[128 = 0]

jf_qc: [ 93 136 149 132 124  88 121 148 142 106 197  74 131 147  82  99 138 112
 200 190 140 132 124 109 147 126 105 140 171 172 149 106 118 122 102 137
 123 121 168 108 122 159  84 156  90 129 184 117 170 134 124  80]
zn_qn: [145 107 113 119 134 135 134 122 160 101 149  82 159 124 132  72 131 139
  85 114  92 125 146 118 171 148 104 132 142 107 140 147 123 169 147 153
 148 125 157 128 151 125 143 124 126 130 134 181 134 132 141 108]
zm_ch: [184 106 116  81 108  78 146 165 147 140 130 141 152 172 137 128 137  95
 136 116 126  76 128 137 156 160 134  93  90 102 105 120 108 167  96 135
 130 108  93 115 162 105 177 127 135 141 149 125  78 116 154 156]
zs_nc: [151 159 184 119 122 119 171 137 150 131 116 115 116 121  97  76 128  57
 125 115 123 128 134 122 177 124 100 177 165 118 128 119 179 129  87 134
  90  85 130 125 145 116 174 133 115  94 119 127  68 142 134 148]
[ 96 105  93 129 130 103 149 133 158  72 136 124 155 121 162  94 142 127
 109 119 136 112 143 106 140 129 148 124 120  93 131  86 106 173 159  86
 142 121 157 136 112 112 115 109 128 119 110 127 102 113 132 123] | zn_qn
sm_bg: [140  95 125 113 134 122  86 122 101 117 156 133 138 126 125 118 153  96
 138 132 147 136  74 130 211 158 115 122 136 128 116 132 116 111 115 178
 129 102 147 112 107 116 156 116 145 165  98 171 128  90  95 127]
bp_sq: [105 166 141 103 173  66 123 125  69  93 154  90 111  56  59 125 104 123
 157 141  75 140 177  93 129  95 114 146 112 155 106 162 172 153 165 143
 108 189 142 123  75 123 125 107 174 180 109 120 109 197 135 111]
zn_qn: [128 146 126 124 117  67 139 101 179  65 181  78 206 145 174  57 124 158
  48  81 111 124 193 106 175 161 120 145 146 118 138  78 139 213 110 133
 141 157 141 141 103 152 125 124 117 105 189 166 107 159 139 110]
[115 137 161 135 124 163 153 154  53 181  82 156  66 110  13 224 127 118
 201 185 160 155  50 141  95 155 125  99  97 204 110 185  88  45 116 123
 135 123 138  85 151 119 175 127 134 155  68  98 173 160 135 168] | zn_qn
fd_gf: [127 149 123 128 147 110 135 168 127 118 113 162 111 107 125  93 147 111
 145 140 171 114 163 134 146 147 119 130 116 106 113 114 142 165 120 120
 120 135 156 123 155 113 136 136 116 111 122 151 141 102  99 117]
jf_qc: [ 65  96 119 171 166  64 179 212 135 115 142 143  48 139 121 158 158  89
 127 153 135  61 155 111 166 138 127 100 153 129 146  70  79 145 129 117
 173 166  87 120 107 121 109 168  73 152 159  81 125  59 160  96]
[155 103 133 131 113 148 126  83  74  92  85 167 120 118 110 169 126 169
  76  64 143 215  83 146  62 130 127 104 113 114 154 134 153 102  94 128
 104  95  91 100 128 172 160 177 129 176 110 136  88 165 106 143] | jf_qc
[194 144 151 142 105 175 125  78 118  41 114 109 113 139 124 110  87  77
 169 159 157 146 108 161  84 157 136 135 112 106  97 140 172 134 138 133
 132  87 154 138 126 145 150 149 128 114 134 163 134 115 111 127] | jf_qc
[ 78  59 116 172 177 173 125 189 195  96 131 129 126 108 109 104  74 215
  93  51 170 169 110 190 101 159 140  93  93 136 136 121 138  45 133 158
 124 145 168 114 116 113 117 199 161 163 150 181 167 133 123 105] | zs_nc
[121 105 120  98 150 134 138 143  77 114  88  94 126 118 100 155 160 113
 107 132 156 142 157  94  89 127 139 140 123 105 141 107 153 113 135 148
 141 157 158 117 148 148 121 167 129 142  82 117 116 149 113 108] | fd_gf
[164 153 103 125 138 172 109 101 134 147  75 138 127 140 137 148 105 152
 104  85 100 138 144 136 150 123 129 125  98 107 125 156 120 123 113 120
 100 140 123 156 133 130 159  95 147 113  64 142 123 154 111 159] | jf_qc
[108 136 140 139 147  94 131 137 127 137 162 130 134  88 100 129 160  94
 141 143 113  95 102 125 137 122 126 133 155 128 102 143 138 125  90 111
 130 147 148 146 141 102 140 137 121 100 135 152 147 113  89 121] | sm_bg
sm_bg: [134 196 153 134 155  62 145 152  41 143 221 104 176 121  99 161 207 103
 177 216  88 121  64 115 157 132  61  92 104 124  97 170 108  59 148  76
 191  88 129 172 160 100  90 236 149 109  22 154 117  97 105 108]
[117 145 126 119 133 122 101 112 167  89 144 115 165 147 162  87 126 110
 120 107  87 111 200  89 133 114 133 126 140  97 128  98 155 195 137 119
 130 144 168 150 127  80 100 141 109 115 133 152 126 124 118 129] | zn_qn
[112 116 125  89 117 161 131  93 131 128 120 127 166  97  79 123 121 139
 185 109 133 161 130 173  90 106 135  94 132 146 143 100 208 126 118  93
 125 125 161 123 162  75 155 181 162 119 109 155 111 123 141 167] | jf_qc
[169 150 112 144 154 124 128  86 165 141 133 141 148 144 165 115 120 125
  74  71 132 126  56 131 125 122 143  91 124 103 124 126  67 129 143 127
 130 107 144 103 118 143 134 109 107  92 124 108  98 136  83 153] | fd_gf
zm_ch: [142 151  94  86 134  87 175 104  74 177 153 160 181 190 106 159 144 125
 206  98  95  49  86 155 167 138  99  69 144 148 181 109 105 199 137  98
  89 124  74 123 171 108 209  49 138 147 220 127 114 190 125 100]
[131 151  69 154 135 163 113 144 127 197 134 132 169 113 134 202 168 170
 104 116 142 136 146 117 148 110  90 145 126  95 153 197 110  95 115 103
  94 130 132 147 106  95 126  91 117 123  77 127 143 158  98 192] | jf_qc
[127 120 139 106 136 153 135 118 152 131  90 156 117  99 145 124 119 151
 137 119 118 119 126 117 172 114 178 122 133 116 151 112 117 132 148 156
 141 129 122 122 111 125 125  86 110 149 143 107 149 123 123 127] | sm_bg
fd_gf: [153  97  99 132 126 130 128 146  92  95 125 140 128 140 102 118 111 100
 125 102 126  90 131 146 122 128 111 133 147 131 161 150 142  63 119 115
 108 123  86 123 112 148 140 104 148 117 133 167 115 127 144 112]
[ 37 110 150  98  97  78  87 153 145 103 138 138  83 211  69 164 147 137
 142 104 180 109 132  83 147 157 134 145 159 130  91 126  66 140  86 116
 137 120  95 162  88 201  79 171  68 189 163  78 127  80 170  92] | jf_qc
[106 118 137 169 164 129 136 146 159 164 122 102 125 142 128 124  82 135
 133 116 119 125 134 149  90 134 110 154 120  85 119 136 105 144 154 108
 134 115  93 129 117 134 146 125 105 109 161 129 122 147 107 151] | sm_bg
[172 148 154 128 155 137 110 150  84 146 134 167  77 104  63 183 119  99
 138 141 115 135 136 135 101 137 154  76 130 106 103 139 109  88 118 156
  90 122 112 151 127 141 143 125 159 136 114 130 154 109 134 155] | zn_qn
[ 50 116 172  43 108 163 154 130 142 105 126 119 116 126 129 121 148 159
 111  93 100  97 174  99  95  75 138 102 185 115 131 198  92 137 156 160
 116 147  82 136  93 140 111 139  61 141 124 103 178 138 107 167] | jf_qc
[115  75  77 168 162 160  99 131 158  82  59 136 157 105 152 109 129 132
  95 102 144 183 113 123  58 124 121 113  85 143 160  93 128 121 116  97
 159 196 141 172 137 143 103 201 122 130 162 169 125  87  36  92] | zs_nc
zs_nc: [114 100 153 105  71 181 150  78 133 124 114 164 135 118 135  66 131  85
 100  94 136 198 134 114  85 127 144 164 120 111 119 124 130 155  90 113
  92 122 181 189 130 127 122 142 114  90 130 147  88 141  88  79]

dc_jm: [155 128  87 118 136 175 166 158  97 157 119 216 162 103 127 190 125 147
 125 112 151  70 134  61 117 115 141  91 174 107 167  62 104  70 201 127
  91 175 135 151 149 138 121 150 124 133 141  78 154 164 148  94]
rm_gb: [153 142 137 161 130 123  88 100 115  92 186 159  94 162 145  82 121 159
 120 139 155 193 166 101 178 138 116 184 121 151 123 179 173 121 164 129
 108 176 140 163 143 154 155 150 144 120 153 180 132  96 126 114]
bf_mj: [142 123 150  86 128 131 115 139 174 116 121 146 113 110 124 137  74 128
  88 120 140 157 130  96 147 128 130 125 124 127 100 184 138 136 109 117
 127 141 103 106 137 117 115 143  97 122 113 154 159  99 127 108]
hp_rd: [151 153  99  96 154 156 153 138 135  90 126 143 149 151 135  90 111 134
 135  80 113 123 131 103 147 145 112 126 150 140 112 145 102 155 197 121
 106 112 161 121  96 126 113  94 141 110 100 118 132 149 124 100]
jz_cc: [173 165 120 135 101 140 111 135 126 110 120 101 111 114 107 140  86 138
 134 110 165 156 158 132 145 105 152 135  82 127 150  84 170 165 122 122
  95 125 111 139 161 118 135 103 120  86 114 103  97 168 124 144]
cl_bm: [111  82 148 110 151  90 145 145 116 159 113 157 105 169 135  89 131 113
 152 125 110 133 145 136 177 146 145 162 141 126  88  99 122 124 138 118
  91 181 146 139 141 113 158 130 105 127 122 118 169 155  86 136]
hp_rd: [117 137 170  92 105 117 118 102  96 152 131 113  95  92 124 146 143 111
 128 141  74 129 117 120 132 122 127 116 190 106 129 136 152 126 106 123
 130 148 141 148 126 145 141 117 117 165 111 138 119 137 149 127]
bf_mj: [112 108 149 151 171  37  80 124  89 119 134 112 106  87 121 101 124  92
 152 110 104 137 127 208 117 119 111  75 182  73 108 121 154 103 177 145
 188 165  99 174 141 110 136 157 149 116 149 110 116 160 107 194]
[150 132 115 155  57 111 145 127 115 120 153 138 174 151 171 128 131 115
  67 103 148 161  95 132 119 113 152 119 100 117 137 108 118 148 109 156
  78  98 173 108 150 116 153  75  97 103  66 157  83 149 145 114] | bf_mj
[136 120 111 117 144 153 131 132 141 127 138 143 133 151 127 139 143 140
 137 142 135 143 123 107 137 110 142 110  98 176 108 163 132 111 109  97
 105 120 147 141 121 142 160  97 144  94 123 116 154 129 145 126] | bf_mj
cl_bm: [ 81 157 129 126 183 114 124  99  97 132  84 105 136 147 116 140 158 125
 116 102 120 159 143 129 122  87  97 135 169 116 151 128 108 125 128 146
 119 146 102 122  96 140 129 108 119 134 110 138 128 140  70 128]
mn_hz: [124 151 158 152 139 132 150 136  25 174 121 187 142 115 113  35 162  55
  97  96 153 159 151 138 120  98  95 124 136 218  77 189 149 117 190 162
  81  93 163 133  36 202  78  69 202 133 141 183 172 165 127 154]
[105  78 138  93 156 108 144 177 160 148 169 161 118 179 103 127 168 137
 181 149  59  86  89 153  65 172 117 185 169  92 124 139  68 110  94  96
 121  81  80  85 130 134  52 111 128 155  78 175 123  96 154 100] | jz_cc
gz_pc: [110 115 160 120 128 141 100 153  98 194 173  82 135 157 123 157 122 121
  95 116 185 161 150 124 165 119 157 151  78 102  87 123 125 162 106 133
  84  90  92  94 147  79 141 122 124 189 113  69 119  68 184 187]
mn_hz: [132 145 159 115 133 134 128 111 144 142 131 144 127 133 132 107 113 152
 131 114 153 112 165 160 147 104 154 116 115 154 144 118 133 123 135 119
 127 147 128 130 142  91 134  89 129 127  99  81 122 143 161 101]
jz_cc: [ 84  93 150 158 121 126 106 100 146 135 148 156 118 119 147  96  92  96
 103 185 147 150 161 148 100 156 195 119 120 141 130 144 129 148 166 154
 125 169 177 126 104 155 142 181 106 140 153 131 232 104 183  97]
[ 91 118 109 117 126  91 176 116 161 129  97 122 119 134 116 136 153 121
 149 116 103  97 145 139 100 127  87 209 144 123 134 148 117 146  91 141
 142  96 112  82 105 144 105 105 145 154  99 148 114 103 130 123] | jz_cc
[155 107 114 132  95 148 136  91 123 134 109 154 155 152 137  77 128 101
 138 143 112 176 112 115 117 121 117 130 143  86 133 113 147 130 108 139
  95  99 170 133 146 104 121  97 123 110  89 132  90 150 115 118] | bf_mj
[133  86 119 142 139 121 130 156  94 123 119 173  97 122 136 134 116 102
 136 113 159 108 147 146 171 139 175 151 137 127 117 109 132 135 113 103
 138 137  94 139 118 120 150 142 129 124  97 134 158 147 159 155] | cl_bm
[112 135 116 125 137 108 121 123 113 118  99 134 134 164 118 121 114 131
 141 129  47 127 116 132 131 108 116 152 173 136 101 140 106 137 140 166
 114  91 111 125 117 123  97 130 131 120 153 145 108 133 139  85] | hp_rd
[171 124 121 172 132 106 184 135 139 140 126 127 173 126 133 160 174 154
 131 150  90 144  76 125  87 100 119 141 142  82 156 104 165 113 243 116
 175 139 191 154 152 206 157 159 132 104 126 172 169 148  97 200] | gz_pc
[ 73 133 134 129 143 116 144 129 140 152 101 119 141  99 146 127 131 107
 147 145 122  99 136 107 123 117 123 131 133 131 139 159 128 117 139 138
 149 112 153 132 131 144 147 125 120 138 140 132 152 128 110 127] | jz_cc
[153  86 130 116 157 116 129 118 147 123 111 180  79 143  86 130 130 101
 163 126 173 123 111 130 154 115 130 106 114 112 117 141 126 148 147 156
 116 131 107 108 150 135 136 100 125 118 102 134 152  99 119  95] | bf_mj
[132 102 108 122 115 138 133 168 111  90 164 115 129 144 115 146 105 158
 143 112 128 100 129 167 139 133 146 110  98 134  95 150 153 149 144 138
 143 104 145 112 141 122 121 134 129 141 136 139 126 138 124 144] | cl_bm

jctq: [124  90 180 128 157 136 113 156 153  97 134 152 135 126 102 101  85 140
 175 127 160 115  93 127 117 137  99 109 150 110 139 119  90 136  88 161
 114 121 168 120 103 116 104 156 121 127 128 102 155 121 133 108]
[112 111 137 138  91 108 166  99  85 144 123  79  66 121 137 155 112 141
 171 163 124 129  84 118 152 114  99  76 138 128 139 108 116 160 125 120
  71 161 145 141 125 187  98 148  88 208 124 103 107 120 183 140] | jctq
rpsd: [146 107 185 168 143 109 122 143 149 133  91 184  88  82 164 145 190 131
 106 140 112 117 113  89 125  82 114 116 192 167 159 145 175 118 145 114
 110 167 121 117  93 209 148 147 104 138 134 119 115 115 193 104]
lgpr: [108 129 172 113 142 173 139 151  76 132 128 108 119 172 136 150 184  99
 147 150  82 134 168 154 106 119 107 126 166 136 128 139 137 101 137 109
  78 115 107 164 166 146 142  84 128  81 131  90 111  82 153 125]
bdtl: [ 76 104 163 123 146 169 128 131 119  87 117 146  97 152 135 165 161 165
 155 112 138  98 168 143 137 151 128 157 155 133 153  85  99 124 106 136
 139 141 190 158  89 127  84  99 137 125 133  72 105 107  58  99]
mfpj: [ 83 194 111 174 148 177 116 140 128 170 123 145 158 126 100 123 144 108
 177 149 103 155 109 153 147  96 174 115 121 146 112 175  84 163 196  95
 212 123 107 125 132 101 114 143 150 103 106 151 160 121 147 143]
[110 136  81 169 130  94 127 116 114 165 117 117 153 169 159 115  16  23
 175 157  70 125  81 103 140  95 129 131 121  89  96 165  71  67 136 134
  97  46 130 109 172  89 140 154 121 124 136 213 133 144  90 104] | bdtl
lgpr: [ 76 146 175 131 167 176  86 116 112 154 111 133  96 140 107 151 119 164
 129 138 111 159 119 106 138 149  99 107 196 137 103 126 119 145 139 153
 105 117  85 161 170 108 110 120 156 129 127  95  80  91 176 165]
[167 133 128 131 127 150 124 123  36 116 127 193 156  87 121  71 194  91
 134 120  42 118 132  80 117  91 146 178 134 238 198  44  64 113 108 205
 161  93 129 169 193 159 142 177 127 142 131 125 135 134  96 152] | rpsd
bdtl: [103 138 177  94 110 178 120 200 160 103 117 118 104 104 175  82 150 175
 135  81 131 105 182  48 129 172 178  99 154 164 147  38  91 165 111 146
 156 162 108 155 122 178 140 144  99 122 117 155 150 122 164 129]
[109  92 129 126 149 175 148 149 180 197 115 135 139 175 151 182 172  58
  71 103 101 121 122  69  98 105 108 141  91 129 139 111 170 160 156  70
 133  95  95 155 123 152 174 146 140  84 109 168 154 101 111 125] | jctq
[152 136  68 126 147  82 154 113 180 180 157  92 156 145 138  77 117 124
 129 116 152 140  92 121 133 157 169 162  82 123 174 152 159 159 173 130
 116 151 129  89 110 115 115 137  77 169 150 105 154 142  84 108] | lgpr
[111 106 126 109  96  88 115 160 149 128 151 103 117 134 162  56 158  82
 137 101 153  85  82  55 138 135 143 136  87 131 143  91 121 124 138 126
 134 128 136 183  88  70 119 121  79 122 146 177 133  98 172 155] | bdtl
htbh: [120 185 116  84 172  96 123 148 129 110  80 148 145  95 137 150 195 100
 149  79 142 158 147 108 127 106 136 127  88 134 107  92 135 106 130  75
 147 113  78  98 155 119 119 137 158 143 118 103  99 116 137 119]
[ 87 136 141 116  97 159 141 131  80 133 126 149 187 156 129 168 114 140
 144 156 120 127 126 122 135 110 112 108 183 131  84 146  81 112 103 145
 112 162 116 157 107 153 155 128 156 132  64 144  93 133 191 137] | lgpr
mdjj: [168 143 149 125 135  93 108  85 166  89 157 191 141 123 182 171  45  78
  75 152  89 166 157 179 115 119 181  19 117 191 143 125  99  71 127 206
 130 169 118 157  56 103  82  82 102 204  26 120 116  75 152  46]
pmml: [ 65 174 139 143 112 159 125 206 129  85 138 125 126 193 163  81 112 107
 121 136 127 126  84  76 122 136 104 137 148 155 123 182 208  56 135 179
 104 141  88 142 108 129 131 106 109 162  93 190 128 173  86 177]
dltz: [191 100 169  97 130  78 146 116 115  49 100 134 101 163 131 199  65  93
  49  97  61  20  98  69 112 182  92  35 147 191 153 145  60 112 161 144
 135 121 137  93 135 138 138  94 146  97 129 117 124 173 130 157]
jctq: [130 136  93 133 133 146 158 117 125 179 166 135  98 140  99  94 101 148
 143 139 139 158 126 107 152 114 151 104  68 127 132 179 173 116 134 143
 133 158 154 155  82 149 154 105 104 172 165 142  97 128 168 182]
[142  76 148 159 121 157 123 165 111 100 123  85 153 134 130 108 144 130
 114  94 110 115 153 134  86 126 120 125  94 125  61 102 142 119 133 102
 124 108 160 111  90 117 102 140  94 172  90 162  76 132 121 147] | lgpr
pmml: [140 120 155 114 121 145  93 125 128 160  53  93 143 150 165 143 136 119
 114 134  81 106 114 100 173 130 167 164 129 172 112  96 118 146 118  89
 111 113 143 132  88 125 117 101 130 148 140 119 121  96 135 127]
[107 163 126 116  72 147 146 117 109 150  88 165 135 160  78  85 154 190
 120 140 169 141 135  59 172 171 115 158 174 159 100 116 119 134 117 173
  96  82 111  86 159 108 140  77 131 170 114 117  81 119 187  91] | lgpr
[ 92 146 142 143 104 131 133 110 135 139 140 104  79  73 127 163 135 135
 107 147 131 134 163  96 156 168 105  98 164 135  98  99 138 114 101 110
 136 147 111 127 126 103 169 104 147 110 169 104 100 119 110 101] | rpsd
[171 119 116 171 135 173 145 101 126 106 149 150 180 138 109 150 123 103
  88 124 155 140 147 114  69 173 128 138 191  71 154 135  41 143  77  74
 166 147 140 210 154 149 190 162 133 101 143 117 157 145 118 143] | pmml
[106 118 143 158 133 153 130 141 130 175 119 151 101 142  70 116 132 137
 127 142 156 127 154 139 172 137 119 127 127 149 113 107 126 168 120  81
 118 100 127 121 121 128 147 113 107 155 109 141 140 127 150 161] | lgpr
[109  93 201  90 137 121 124 128  61 171 108  28 149  78  90 185 169 193
  55  90 225  74 201 146 171 128  42  86 107 244 128  61 104 212 153 121
  98  65 150 134 147 187 119 147  76 165 134 113 156 122 147 109] | pmml
[144 163 148 139  98 106  99  51 210 187 163 146  67  90 119  77  83 106
 134 104 119  94 129 110 125  81 182 124 135 121 140 119 135 177 117 173
  88 168 136 131  80  80 121 159 154 114  97 131 176 104  56 128] | pmml
[120 163 103 149 106 106 123  97 155 174  63 178 127 165 120 125 126 125
 114 108  86 128 171 115 130 123  90 153 115 204 139 126 103 117 168 144
 137 103  94 133 145 139 134 149 149 182 153 131 176 116 140 158] | rpsd
mfpj: [ 57 182 119 182 141 220 147 125  80 126 168  68 161  84 134 153 150 235
 125 195 109 179 178 223 101 110 173 129  59  97 140 185  88 128 204  64
 209  99  50 145 192 105 126 162 158  63 165 167 149  56 177 203]
sfsg: [ 72  82 128  97 167 110  84 126 200 220  89 139 124 135 147 159 189 142
 162 111 163 103 144 156  66 144 174  94  80 103 132 158 178 105 148  74
  80 216 168 121 126 133 127  99 152 176 110 115 154 110  19  52]
ggbz: [172  61  84 151 115  70 106 104 164 113 108  77 127 187 145 166  99 125
 138 104 132 122 200 122 179  84  82 208 181 100 118 146  91 125 136  82
 140 138 177 185 132 152 162 164 220 148  58 111 134 143  70 142]
[123 154 159 133 112 156  97 143 125 102 108 132 144  92 148 145 142 132
 147 114  48 181 127  77 152 145 183 137 126 166  94  85  44 198 134 127
 115  40 115  96 168  83  95  82 132 108 148  87 111 148  73 139] | rpsd
[158  92 148  34 101 153 120 149  93  65 156 158  78 106 132 121 105 161
  55 121  59 101  71  86 107 131 116 137 125 145 184 182 140  95  74 138
  64 148 159 169 105 160  67 141 131 174 178 149 101 125 170 135] | mfpj
[106 140 147 141 148 126 169 122 112 148  95 145 106 108 127 174 124 167
 140 109 143 126 142 123 111 106  37 111 125 131 154  95 133  97 117 136
 141 122  91 114 131  93  72 156 118 116 100 113 138 101 172 117] | htbh
ggbz: [167 137  78 110  92 127 122  92  82 163 127  88 116 101 132 136 169 136
 131 149  87 131 116 171 111 124 138 142  70 125 129 109  71 105 118 102
 201 178 122 123  77 131 221 150 119  96 188  99 126 104  99 143]
sfsg: [151 127 198 132 133  99  83 146 152 141 136 157 124 105  68 123 196 123
 150 161 141 141 115 143  82 181 165 139 127 104 100 195 111 144 135  93
 154  96 180  81 129 115 122  88 146 163  96 125 106 151  64 130]
[112 118 120 136  68 135 101 148 122 127 132 109 113 118 149 148 143 159
 134 131 129 124 180 101 203 118  99 130 123 114 116 112 120  82  76  77
 143 160  94  59 109  71 168 123 134 127 138  87 139  89 113 126] | dltz
